Below is a small trained network, with its code and all its weights. Each question gives an input and a class and asks what happens when units are switched off, that is, made to give their printed mean instead of their output.

import numpy as np


def w(rows, s, z=0):
    codes = np.array(rows[::2]) - 128.0
    scale = np.full(codes.shape[1], s)
    scale[-1] = z or s
    return codes * scale


def f(y):
    return y / 2 * (1 + np.tanh(0.7978845608 * (y + 0.044715 * y**3)))


def log_softmax(a):
    a = a - a.max(-1, keepdims=True)
    return a - np.log(np.exp(a).sum(-1, keepdims=True))


def net(x, mask):
    res = np.array(x, float).reshape(1, 6) / 4 @ E
    y = f(res @ A[0][:, :-1].T + A[0][:, -1])
    res = res + np.where(mask, y, B[0][:, -1]) @ B[0][:, :-1]
    return log_softmax(res[-1] @ U[:, :-1].T + U[:, -1])


A, B = {}, {}
E = w([
[138,61,11],'x0',
[128,106,140],'x1',
[248,131,143],'x2',
[128,124,131],'x3',
[128,102,145],'x4',
[127,125,132],'x5',
],0.012)
A[0] = w([
[128,68,49,84],'n0',
[121,77,8,96],'n1',
[28,115,121,110],'n2',
[165,179,72,109],'n3',
[171,160,111,122],'n4',
[83,131,111,1],'n5',
[191,126,127,73],'n6',
[68,181,75,16],'n7',
[101,172,220,159],'n8',
[59,95,138,63],'n9',
],0.013,0.0031)
B[0] = w([
[63,186,73,215],'n0',
[83,161,39,250],'n1',
[198,29,232,199],'n2',
[191,109,176,160],'n3',
[174,103,157,157],'n4',
[170,54,225,142],'n5',
[168,84,200,170],'n6',
[148,51,216,163],'n7',
[2,223,135,230],'n8',
[191,100,155,165],'n9',
],0.009,0.011)
U = w([
[1,164,62,5],'0',
[166,22,170,251],'1',
],0.0091,0.0013)

Each question gives the input, the list of numbers given to net, and the class t.
The units are the neurons (one row each of A and B). Each row of codes is followed by its name. A weight is (code - 128) times the scale printed after its matrix; where a second scale follows, it is the last column's (A, B and U).
mask holds one flag per neuron, in row order. A switched-off neuron (its flag False) gives its mean, the last column of its row in B, instead of its output. The means were averaged over made-up inputs and are rounded, as every weight is.
A unit's drop is (log p(t) with every unit on - log p(t) with that unit switched off) / (log p(t) with every unit on - log p(t) with every unit switched off).
The circuit of an input: a set's keep is (log p(t) with only the set's units on - log p(t) with every unit switched off) / (log p(t) with every unit on - log p(t) with every unit switched off). Starting from all 10 units, units are removed one at a time, each time the one whose removal leaves the highest keep (on an exact tie, the one counted first), for as long as the keep stays at least 0.8.
units of the circuit, in order: the units of the circuit, biggest drop first
unit that matters most: the unit with the biggest drop
k most important neurons: the k neurons with the biggest drops, biggest first
drop of u: that unit's drop, to one decimal
input [4,7,-7,3,2,-1], class 1: units of the circuit, in order	[n2]
input [1,-3,2,0,-6,-8], class 1: 3 most important neurons	[n8, n0, n1]
input [7,5,6,-7,-8,-2], class 0: 3 most important neurons	[n1, n0, n2]
input [-4,3,-5,2,6,-2], class 1: 4 most important neurons	[n2, n1, n0, n9]
input [2,7,-3,3,-4,5], class 1: 3 most important neurons	[n8, n2, n9]
input [4,-8,-5,6,1,-1], class 1: 3 most important neurons	[n2, n8, n7]
input [8,7,7,-5,5,0], class 0: 2 most important neurons	[n0, n1]
input [7,-1,6,8,-5,-1], class 0: 2 most important neurons	[n1, n0]
input [-4,-2,-5,-4,1,-8], class 1: 3 most important neurons	[n2, n1, n0]
input [-6,8,5,0,-8,-2], class 0: 2 most important neurons	[n8, n2]
input [-6,1,-8,-2,2,0], class 1: drop of n2	0.8
input [-3,4,-6,2,-5,0], class 1: drop of n2	0.2
input [0,-2,-7,-2,-4,6], class 1: drop of n9	0.0
input [-5,-6,4,1,4,-2], class 0: unit that matters most	n8
input [-3,1,-8,-6,7,7], class 1: drop of n2	0.1
